Below are the code and all the weights of a small trained network. Each question names an input and a class and asks about switching units off, where a switched-off unit gives its printed mean instead of its output.

import numpy as np


def w(rows, s, z=0):
    codes = np.array(rows[::2]) - 128.0
    scale = np.full(codes.shape[1], s)
    scale[-1] = z or s
    return codes * scale


def f(y):
    return y / 2 * (1 + np.tanh(0.7978845608 * (y + 0.044715 * y**3)))


def log_softmax(a):
    a = a - a.max(-1, keepdims=True)
    return a - np.log(np.exp(a).sum(-1, keepdims=True))


def net(x, mask):
    res = np.array(x, float).reshape(1, 6) / 4 @ E
    y = f(res @ A[0][:, :-1].T + A[0][:, -1])
    res = res + np.where(mask, y, B[0][:, -1]) @ B[0][:, :-1]
    return log_softmax(res[-1] @ U[:, :-1].T + U[:, -1])


A, B = {}, {}
E = w([
[37,118,55,172,59,113,84,157,172],'x0',
[95,72,137,134,147,158,110,2,161],'x1',
[127,188,140,205,70,176,175,95,67],'x2',
[74,89,210,137,129,140,74,167,67],'x3',
[78,215,86,82,193,172,89,123,88],'x4',
[105,167,148,216,199,48,135,110,139],'x5',
],0.0084)
A[0] = w([
[107,148,67,165,76,102,88,214,141,91],'neuron 1',
[51,128,91,146,73,106,92,107,156,48],'neuron 2',
[115,167,160,187,180,37,123,115,158,81],'neuron 3',
[181,128,187,98,202,161,170,86,98,67],'neuron 4',
[208,145,194,107,175,137,159,145,106,52],'neuron 5',
[93,96,186,149,128,117,67,154,72,97],'neuron 6',
[84,74,189,133,130,154,67,46,111,47],'neuron 7',
[81,212,84,87,182,186,75,97,85,20],'neuron 8',
[126,188,134,176,97,182,152,97,102,129],'neuron 9',
[123,106,116,141,154,160,74,40,130,69],'neuron 10',
[83,89,206,155,112,158,78,162,98,74],'neuron 11',
[145,100,139,65,165,81,96,136,168,62],'neuron 12',
[122,161,145,171,86,151,175,82,77,88],'neuron 13',
[114,151,136,173,87,187,178,74,92,81],'neuron 14',
[132,80,102,71,182,95,111,141,173,68],'neuron 15',
[92,57,163,141,157,187,125,1,160,5],'neuron 16',
[54,180,96,101,211,199,98,115,89,52],'neuron 17',
[148,107,114,70,84,178,139,151,112,102],'neuron 18',
[116,105,115,63,180,89,92,138,155,107],'neuron 19',
[163,77,156,159,67,79,142,136,128,89],'neuron 20',
[134,156,145,191,78,182,164,107,96,62],'neuron 21',
[154,114,126,84,82,188,111,138,140,94],'neuron 22',
[160,76,162,170,96,123,149,140,164,2],'neuron 23',
[138,152,122,187,86,157,154,103,85,81],'neuron 24',
[187,107,127,97,103,161,89,117,99,53],'neuron 25',
[174,59,176,174,78,110,147,103,160,45],'neuron 26',
[75,103,214,133,106,156,78,201,92,91],'neuron 27',
[137,88,97,64,86,192,142,119,113,107],'neuron 28',
[124,109,106,91,114,203,125,147,124,75],'neuron 29',
[118,139,142,200,204,88,150,125,142,57],'neuron 30',
[109,176,144,181,203,67,104,101,130,80],'neuron 31',
[190,105,194,93,184,139,171,63,89,43],'neuron 32',
[143,68,114,99,182,90,80,139,182,86],'neuron 33',
[113,173,118,162,125,175,141,119,95,70],'neuron 34',
[154,100,128,78,76,187,125,132,141,96],'neuron 35',
[191,176,135,117,138,113,148,232,105,12],'neuron 36',
[128,102,89,133,138,152,135,29,191,78],'neuron 37',
[68,101,55,165,96,126,113,140,138,7],'neuron 38',
[38,91,80,161,90,145,106,114,171,78],'neuron 39',
[127,135,122,67,90,180,104,129,124,111],'neuron 40',
[156,147,77,131,134,138,175,117,184,70],'neuron 41',
[186,148,36,135,117,121,166,88,193,59],'neuron 42',
[149,49,169,154,76,107,180,112,150,57],'neuron 43',
[189,180,43,118,104,110,168,129,184,87],'neuron 44',
],0.0088,0.0031)
B[0] = w([
[184,195,195,135,107,195,120,163,194,254],'neuron 1',
[161,173,171,86,87,219,51,112,231,222],'neuron 2',
[151,90,66,223,59,93,46,70,83,231],'neuron 3',
[105,176,158,92,92,183,49,111,224,213],'neuron 4',
[140,185,153,119,71,209,72,120,232,202],'neuron 5',
[192,137,163,93,190,146,137,50,56,211],'neuron 6',
[173,160,151,144,178,141,175,160,81,214],'neuron 7',
[64,147,107,51,88,1,234,121,165,249],'neuron 8',
[55,72,94,118,167,144,113,169,137,201],'neuron 9',
[167,171,158,162,96,112,207,209,131,197],'neuron 10',
[179,127,174,84,207,152,142,48,84,210],'neuron 11',
[57,59,90,140,162,177,111,176,146,199],'neuron 12',
[50,49,105,124,163,184,106,159,126,192],'neuron 13',
[69,52,119,146,160,167,120,178,127,196],'neuron 14',
[72,49,114,120,158,172,114,168,122,214],'neuron 15',
[203,185,149,202,98,137,185,250,88,248],'neuron 16',
[96,158,99,52,106,4,203,123,173,251],'neuron 17',
[139,123,107,197,95,87,90,115,103,200],'neuron 18',
[45,60,115,138,159,148,137,196,111,218],'neuron 19',
[79,154,105,57,118,47,200,132,157,217],'neuron 20',
[86,55,97,102,170,170,111,157,122,193],'neuron 21',
[139,109,64,208,82,85,78,78,83,188],'neuron 22',
[86,152,87,66,111,50,158,127,160,181],'neuron 23',
[75,68,119,117,148,160,113,162,117,184],'neuron 24',
[140,132,105,166,98,126,96,111,141,155],'neuron 25',
[67,161,79,47,94,31,207,129,178,223],'neuron 26',
[195,128,169,98,204,135,167,72,63,237],'neuron 27',
[140,126,97,196,93,86,74,90,80,212],'neuron 28',
[125,130,99,154,93,90,96,106,111,174],'neuron 29',
[138,109,79,197,74,95,75,64,102,200],'neuron 30',
[144,112,61,193,58,76,78,71,96,223],'neuron 31',
[142,176,164,97,74,217,36,102,249,213],'neuron 32',
[61,72,95,128,143,177,125,170,99,228],'neuron 33',
[88,92,104,89,129,123,124,157,126,162],'neuron 34',
[140,108,79,206,71,84,90,70,92,198],'neuron 35',
[182,170,166,177,100,153,161,242,130,225],'neuron 36',
[201,161,188,164,163,150,201,205,54,228],'neuron 37',
[126,173,159,88,120,193,72,84,204,204],'neuron 38',
[169,196,181,108,97,206,60,130,209,249],'neuron 39',
[119,119,78,182,72,71,109,86,106,188],'neuron 40',
[149,118,163,96,169,142,139,75,79,182],'neuron 41',
[147,121,178,78,217,158,138,39,52,233],'neuron 42',
[79,147,98,51,99,19,182,121,162,223],'neuron 43',
[207,114,194,84,235,155,161,72,37,237],'neuron 44',
],0.0069,0.0059)
U = w([
[132,184,158,98,83,204,76,98,228,91],'0',
[65,148,105,47,102,11,208,113,154,123],'1',
[133,92,85,243,69,79,80,49,82,123],'2',
[38,7,113,122,173,183,130,188,114,103],'3',
[189,127,169,82,223,151,167,29,52,69],'4',
[195,191,157,185,109,137,193,254,95,252],'5',
],0.0099,0.0033)

Each question gives the input, the list of numbers given to net, and the class t.
The units are the neurons (one row each of A and B). Each row of codes is followed by its name. A weight is (code - 128) times the scale printed after its matrix; where a second scale follows, it is the last column's (A, B and U).
mask holds one flag per neuron, in row order. A switched-off neuron (its flag False) gives its mean, the last column of its row in B, instead of its output. The means were averaged over made-up inputs and are rounded, as every weight is.
A unit's drop is (log p(t) with every unit on - log p(t) with that unit switched off) / (log p(t) with every unit on - log p(t) with every unit switched off).
The circuit of an input: a set's keep is (log p(t) with only the set's units on - log p(t) with every unit switched off) / (log p(t) with every unit on - log p(t) with every unit switched off). Starting from the 12 units with the biggest drops (on a tie, the unit counted first), units are removed one at a time, each time the one whose removal leaves the highest keep (on an exact tie, the one counted first), for as long as the keep stays at least 0.8.
units of the circuit, in order: the units of the circuit, biggest drop first
most important unit: the unit with the biggest drop
top k neurons: the k neurons with the biggest drops, biggest first
drop of u: that unit's drop, to one decimal
input [-7,5,-1,-1,3,-7], class 0: units of the circuit, in order -> neuron 32
input [-1,4,-4,8,-6,-6], class 4: top 4 neurons -> neuron 11; neuron 27; neuron 6; neuron 7
input [7,0,-3,-8,-3,-4], class 4: top 3 neurons -> neuron 44; neuron 42; neuron 41
input [-4,-8,6,-3,-6,-8], class 2: top 2 neurons -> neuron 35; neuron 22
input [3,7,1,-8,-5,7], class 4: top 2 neurons -> neuron 42; neuron 37
input [-1,-4,2,4,-5,5], class 1: units of the circuit, in order -> neuron 20; neuron 16
input [-6,8,-6,-1,-1,7], class 5: top 2 neurons -> neuron 16; neuron 37
input [4,-4,-7,2,0,6], class 3: top 2 neurons -> neuron 19; neuron 33
input [-6,1,8,-1,-4,-8], class 2: top 2 neurons -> neuron 35; neuron 28
input [-8,8,-7,0,5,-3], class 0: top 3 neurons -> neuron 32; neuron 4; neuron 5
input [5,-4,-3,2,-7,-7], class 1: top 2 neurons -> neuron 20; neuron 43
input [-5,3,-5,2,6,1], class 1: top 2 neurons -> neuron 17; neuron 8
input [-1,8,8,6,-6,-7], class 3: top 3 neurons -> neuron 14; neuron 13; neuron 21
input [7,-7,2,-4,4,-4], class 0: most important unit -> neuron 38
input [1,-7,-4,5,7,-1], class 1: top 4 neurons -> neuron 8; neuron 17; neuron 16; neuron 37
input [7,8,5,-1,-2,3], class 5: top 3 neurons -> neuron 16; neuron 37; neuron 10
input [7,6,7,7,-7,7], class 0: drop of neuron 2 -> 0.9
input [1,2,3,-3,4,-3], class 1: drop of neuron 3 -> 0.1
input [-2,0,-4,-7,0,-5], class 4: drop of neuron 42 -> 0.2
input [1,7,-4,7,0,2], class 4: units of the circuit, in order -> neuron 6
